Here is a tiny trained network, its code and every weight. The questions are about switching its units off for an input and a class, where a switched-off unit gives its printed mean instead of its output.

import numpy as np


def w(rows, s, z=0):
    codes = np.array(rows[::2]) - 128.0
    scale = np.full(codes.shape[1], s)
    scale[-1] = z or s
    return codes * scale


def f(y):
    return np.maximum(y, 0)


def log_softmax(a):
    a = a - a.max(-1, keepdims=True)
    return a - np.log(np.exp(a).sum(-1, keepdims=True))


def net(x, mask):
    res = np.array(x, float).reshape(1, 8) / 4 @ E
    y = f(res @ A[0][:, :-1].T + A[0][:, -1])
    res = res + np.where(mask, y, B[0][:, -1]) @ B[0][:, :-1]
    return log_softmax(res[-1] @ U[:, :-1].T + U[:, -1])


A, B = {}, {}
E = w([
[122,165,154,97,184,192,2,207,124],'x0',
[127,128,126,127,128,128,129,128,129],'x1',
[251,99,116,160,194,104,142,165,228],'x2',
[130,132,130,130,128,126,128,128,125],'x3',
[163,219,20,170,81,181,103,94,163],'x4',
[133,125,128,126,125,128,126,128,124],'x5',
[133,126,127,128,127,127,127,129,122],'x6',
[135,132,132,128,127,127,128,128,122],'x7',
],0.012)
A[0] = w([
[122,150,152,109,177,189,3,197,123,139],'neuron 1',
[115,86,181,108,151,106,135,140,120,213],'neuron 2',
[127,122,124,133,125,125,129,138,110,117],'neuron 3',
[143,138,106,151,125,139,134,138,143,91],'neuron 4',
[133,103,112,147,87,81,224,59,135,253],'neuron 5',
[117,116,124,144,122,123,118,135,132,133],'neuron 6',
[147,119,136,116,142,113,133,147,138,106],'neuron 7',
[143,112,130,126,141,99,147,140,131,142],'neuron 8',
[167,142,93,145,124,127,134,133,155,88],'neuron 9',
[146,154,89,152,85,135,149,84,148,116],'neuron 10',
[112,87,198,107,167,92,143,146,109,238],'neuron 11',
[211,101,131,150,164,111,135,157,202,137],'neuron 12',
[142,121,126,127,165,149,112,149,136,83],'neuron 13',
[118,129,116,135,104,122,151,97,127,177],'neuron 14',
[169,137,102,139,141,129,128,129,160,79],'neuron 15',
[136,95,132,139,135,102,155,132,133,160],'neuron 16',
[147,204,33,171,88,164,98,93,152,139],'neuron 17',
[149,194,50,152,94,175,120,107,146,136],'neuron 18',
[132,150,124,121,129,136,114,129,132,93],'neuron 19',
[121,161,145,104,173,167,31,195,123,138],'neuron 20',
[110,126,126,125,118,142,124,120,101,179],'neuron 21',
[128,123,131,133,143,119,133,142,131,113],'neuron 22',
[168,135,107,144,119,136,154,128,157,106],'neuron 23',
[124,122,129,119,119,113,131,120,125,182],'neuron 24',
[44,152,145,106,65,154,117,101,69,253],'neuron 25',
[229,100,119,152,195,105,141,154,200,137],'neuron 26',
[124,153,116,134,129,173,88,152,136,98],'neuron 27',
[139,157,116,114,123,169,85,148,139,73],'neuron 28',
[136,127,127,126,133,142,132,148,138,97],'neuron 29',
[145,127,139,133,166,137,100,174,145,96],'neuron 30',
[109,136,148,115,138,144,108,149,113,133],'neuron 31',
[148,182,65,150,90,176,120,109,149,134],'neuron 32',
],0.012,0.0075)
B[0] = w([
[122,154,170,70,193,206,86,116,135,252],'neuron 1',
[122,122,181,113,123,117,142,163,135,206],'neuron 2',
[119,130,132,132,128,129,128,123,132,132],'neuron 3',
[120,121,102,144,140,122,108,123,140,144],'neuron 4',
[126,97,80,175,66,35,168,147,128,244],'neuron 5',
[131,127,135,124,123,127,127,124,125,131],'neuron 6',
[149,132,137,126,121,132,133,135,141,147],'neuron 7',
[137,121,136,133,124,124,149,141,149,158],'neuron 8',
[124,123,102,146,138,128,113,134,145,157],'neuron 9',
[119,145,88,144,102,127,95,152,118,171],'neuron 10',
[97,88,205,117,127,105,148,170,137,230],'neuron 11',
[172,124,124,147,155,120,132,156,195,213],'neuron 12',
[132,153,144,121,148,127,120,131,143,151],'neuron 13',
[122,134,109,127,96,105,135,141,114,166],'neuron 14',
[127,123,112,142,152,124,106,140,142,157],'neuron 15',
[141,110,136,143,123,121,149,137,132,169],'neuron 16',
[140,155,34,139,122,150,79,97,107,223],'neuron 17',
[142,162,32,145,114,148,76,104,116,207],'neuron 18',
[133,121,121,131,135,135,126,112,133,140],'neuron 19',
[126,136,161,76,179,194,95,115,127,232],'neuron 20',
[113,128,136,117,114,121,131,123,101,164],'neuron 21',
[138,134,137,123,122,134,139,121,141,138],'neuron 22',
[125,119,106,144,133,126,119,139,140,158],'neuron 23',
[117,123,135,129,118,111,139,128,123,153],'neuron 24',
[76,118,134,91,89,128,138,91,7,248],'neuron 25',
[216,136,124,162,177,117,133,178,245,229],'neuron 26',
[139,125,126,112,152,153,132,100,112,170],'neuron 27',
[139,132,120,122,159,144,128,93,129,167],'neuron 28',
[129,136,132,134,137,133,124,126,134,136],'neuron 29',
[132,155,153,114,162,128,126,132,153,168],'neuron 30',
[117,115,153,119,136,148,123,134,116,162],'neuron 31',
[148,155,49,125,116,141,94,111,114,197],'neuron 32',
],0.013,0.02)
U = w([
[44,52,183,120,44,27,241,117,55,254],'0',
[188,53,168,179,114,38,253,180,186,175],'1',
[28,97,249,57,141,180,103,127,60,175],'2',
[181,143,248,90,178,162,122,188,195,115],'3',
[87,163,40,156,4,81,116,78,44,119],'4',
[193,135,28,222,95,75,98,157,172,94],'5',
[113,176,94,69,125,228,75,21,41,78],'6',
[197,189,89,131,199,195,51,103,181,14],'7',
],0.0055,0.003)

Each question gives the input, the list of numbers given to net, and the class t.
The units are the neurons (one row each of A and B). Each row of codes is followed by its name. A weight is (code - 128) times the scale printed after its matrix; where a second scale follows, it is the last column's (A, B and U).
mask holds one flag per neuron, in row order. A switched-off neuron (its flag False) gives its mean, the last column of its row in B, instead of its output. The means were averaged over made-up inputs and are rounded, as every weight is.
A unit's drop is (log p(t) with every unit on - log p(t) with that unit switched off) / (log p(t) with every unit on - log p(t) with every unit switched off).
The circuit of an input: a set's keep is (log p(t) with only the set's units on - log p(t) with every unit switched off) / (log p(t) with every unit on - log p(t) with every unit switched off). Starting from the 12 units with the biggest drops (on a tie, the unit counted first), units are removed one at a time, each time the one whose removal leaves the highest keep (on an exact tie, the one counted first), for as long as the keep stays at least 0.8.
units of the circuit, in order: the units of the circuit, biggest drop first
most important unit: the unit with the biggest drop
top k neurons: the k neurons with the biggest drops, biggest first
drop of u: that unit's drop, to one decimal
input [6,-2,0,-1,-1,-6,-3,-8], class 2: most important unit	neuron 26
input [2,8,-1,5,0,-6,-1,-5], class 2: top 2 neurons	(neuron 17; neuron 18)
input [0,-4,3,8,-8,8,1,8], class 1: top 2 neurons	(neuron 1; neuron 20)
input [1,-3,-7,3,0,6,4,0], class 2: top 3 neurons	(neuron 5; neuron 17; neuron 18)
input [-7,8,-4,-8,0,8,-5,8], class 0: top 2 neurons	(neuron 17; neuron 18)
input [0,8,6,1,3,-1,7,-4], class 5: top 2 neurons	(neuron 1; neuron 20)
input [-8,5,0,-6,1,3,-8,7], class 4: top 3 neurons	(neuron 26; neuron 11; neuron 12)
input [5,-6,7,5,0,-3,1,-7], class 3: top 3 neurons	(neuron 17; neuron 18; neuron 32)
input [-5,6,-5,0,0,-4,4,1], class 0: top 2 neurons	(neuron 17; neuron 18)
input [-1,-4,1,-7,4,5,-5,-5], class 5: top 2 neurons	(neuron 25; neuron 1)
input [0,-6,-5,6,-1,-3,-6,1], class 0: top 2 neurons	(neuron 1; neuron 20)
input [8,-3,6,-7,0,7,-6,-3], class 3: top 2 neurons	(neuron 17; neuron 18)
input [0,1,-2,-3,2,-5,-7,2], class 4: drop of neuron 1	0.5
input [7,7,0,1,7,-3,-1,6], class 6: units of the circuit, in order	(neuron 26)
input [-4,8,1,-3,4,1,-2,2], class 5: drop of neuron 25	1.1
input [0,-2,1,-1,8,6,-1,-1], class 5: drop of neuron 1	0.6
